Below are the code and all the weights of a small trained network. Each question names an input and a class and asks about switching units off, where a switched-off unit gives its printed mean instead of its output.

import numpy as np


def w(rows, s, z=0):
    codes = np.array(rows[::2]) - 128.0
    scale = np.full(codes.shape[1], s)
    scale[-1] = z or s
    return codes * scale


def f(y):
    return np.maximum(y, 0)


def log_softmax(a):
    a = a - a.max(-1, keepdims=True)
    return a - np.log(np.exp(a).sum(-1, keepdims=True))


def net(x, mask):
    res = np.array(x, float).reshape(1, 4) / 4 @ E
    y = f(res @ A[0][:, :-1].T + A[0][:, -1])
    res = res + np.where(mask, y, B[0][:, -1]) @ B[0][:, :-1]
    return log_softmax(res[-1] @ U[:, :-1].T + U[:, -1])


A, B = {}, {}
E = w([
[142,122,111,131,126],'x0',
[112,169,69,46,77],'x1',
[255,192,178,120,165],'x2',
[98,213,92,217,66],'x3',
],0.015)
A[0] = w([
[63,132,122,171,25,105],'N1',
[98,168,70,105,128,143],'N2',
[159,103,97,124,97,116],'N3',
[113,153,97,138,95,104],'N4',
[103,108,109,181,47,112],'N5',
[167,191,135,116,137,160],'N6',
[121,180,92,65,169,49],'N7',
[108,155,94,137,106,105],'N8',
[188,156,173,120,122,139],'N9',
[111,94,133,211,133,48],'N10',
[122,90,147,73,118,121],'N11',
[116,101,106,73,165,75],'N12',
[83,168,90,141,88,113],'N13',
[129,64,149,56,95,75],'N14',
[145,169,112,10,52,68],'N15',
[138,179,107,195,136,187],'N16',
[167,46,180,135,192,132],'N17',
[129,203,120,215,114,180],'N18',
[142,61,158,23,81,154],'N19',
[213,246,154,100,129,2],'N20',
[118,101,141,183,109,65],'N21',
[94,194,99,103,82,113],'N22',
[168,132,158,117,140,132],'N23',
[90,118,140,209,199,76],'N24',
[181,80,174,108,192,136],'N25',
[172,121,194,126,109,154],'N26',
[131,63,134,50,155,133],'N27',
[146,184,144,221,72,23],'N28',
[137,179,117,243,87,103],'N29',
[202,66,140,121,138,148],'N30',
[119,89,110,64,178,115],'N31',
[171,123,170,95,173,130],'N32',
[186,216,155,108,142,134],'N33',
[76,11,138,207,117,142],'N34',
[207,237,136,108,136,183],'N35',
[81,172,21,112,74,119],'N36',
],0.011,0.012)
B[0] = w([
[173,121,165,105,109,204],'N1',
[140,156,148,110,97,173],'N2',
[120,120,133,128,115,135],'N3',
[151,129,149,120,117,158],'N4',
[158,128,155,122,136,184],'N5',
[143,115,165,145,159,195],'N6',
[145,104,171,165,174,146],'N7',
[169,144,133,146,110,157],'N8',
[168,117,155,129,140,193],'N9',
[97,175,98,80,58,156],'N10',
[108,132,95,124,134,169],'N11',
[101,159,111,121,130,158],'N12',
[160,139,169,104,90,181],'N13',
[95,142,101,110,113,170],'N14',
[46,104,82,175,195,185],'N15',
[90,140,88,99,99,210],'N16',
[167,120,172,132,125,211],'N17',
[108,141,87,96,129,231],'N18',
[82,94,106,173,149,212],'N19',
[18,170,8,72,119,198],'N20',
[115,170,114,79,89,145],'N21',
[174,140,150,99,77,179],'N22',
[149,142,149,127,114,171],'N23',
[96,126,85,90,137,167],'N24',
[186,117,182,125,99,210],'N25',
[135,137,150,112,114,182],'N26',
[73,137,83,128,140,204],'N27',
[91,49,140,212,221,178],'N28',
[74,122,96,156,142,213],'N29',
[151,157,159,131,118,191],'N30',
[68,144,79,115,130,182],'N31',
[173,139,160,133,118,191],'N32',
[74,110,99,159,171,212],'N33',
[48,88,66,165,204,225],'N34',
[118,104,161,146,183,249],'N35',
[156,140,149,111,119,208],'N36',
],0.013,0.017)
U = w([
[122,23,124,250,201,54],'0',
[94,184,42,87,131,255],'1',
[236,160,187,106,110,82],'2',
],0.014,0.0026)

Each question gives the input, the list of numbers given to net, and the class t.
The units are the neurons (one row each of A and B). Each row of codes is followed by its name. A weight is (code - 128) times the scale printed after its matrix; where a second scale follows, it is the last column's (A, B and U).
mask holds one flag per neuron, in row order. A switched-off neuron (its flag False) gives its mean, the last column of its row in B, instead of its output. The means were averaged over made-up inputs and are rounded, as every weight is.
A unit's drop is (log p(t) with every unit on - log p(t) with that unit switched off) / (log p(t) with every unit on - log p(t) with every unit switched off).
The circuit of an input: a set's keep is (log p(t) with only the set's units on - log p(t) with every unit switched off) / (log p(t) with every unit on - log p(t) with every unit switched off). Starting from the 12 units with the biggest drops (on a tie, the unit counted first), units are removed one at a time, each time the one whose removal leaves the highest keep (on an exact tie, the one counted first), for as long as the keep stays at least 0.8.
units of the circuit, in order: the units of the circuit, biggest drop first
unit that matters most: the unit with the biggest drop
k most important neurons: the k neurons with the biggest drops, biggest first
drop of u: that unit's drop, to one decimal
input [4,-8,-5,4], class 1: unit that matters most -> N10
input [-8,4,8,0], class 0: 3 most important neurons -> [N35 N6 N33]
input [-3,0,6,-8], class 2: 3 most important neurons -> [N25 N34 N32]
input [-2,6,1,-8], class 0: 4 most important neurons -> [N19 N20 N15 N7]
input [6,0,3,7], class 0: 2 most important neurons -> [N28 N35]
input [3,-1,8,8], class 0: 3 most important neurons -> [N28 N35 N6]
input [0,1,-6,-8], class 1: 3 most important neurons -> [N31 N14 N28]
input [-1,0,6,8], class 0: 2 most important neurons -> [N28 N35]
input [-3,2,6,0], class 0: 3 most important neurons -> [N35 N6 N33]
input [7,-2,-1,1], class 1: 3 most important neurons -> [N28 N35 N19]
input [3,3,1,0], class 0: 2 most important neurons -> [N20 N18]
input [4,-1,-4,1], class 1: 4 most important neurons -> [N28 N35 N19 N6]
input [-1,-6,-5,5], class 1: drop of N10 -> 0.3
input [1,-8,-6,4], class 1: units of the circuit, in order -> [N10]
input [1,8,4,-2], class 0: drop of N35 -> 0.2
input [4,0,1,-3], class 2: drop of N17 -> 0.0
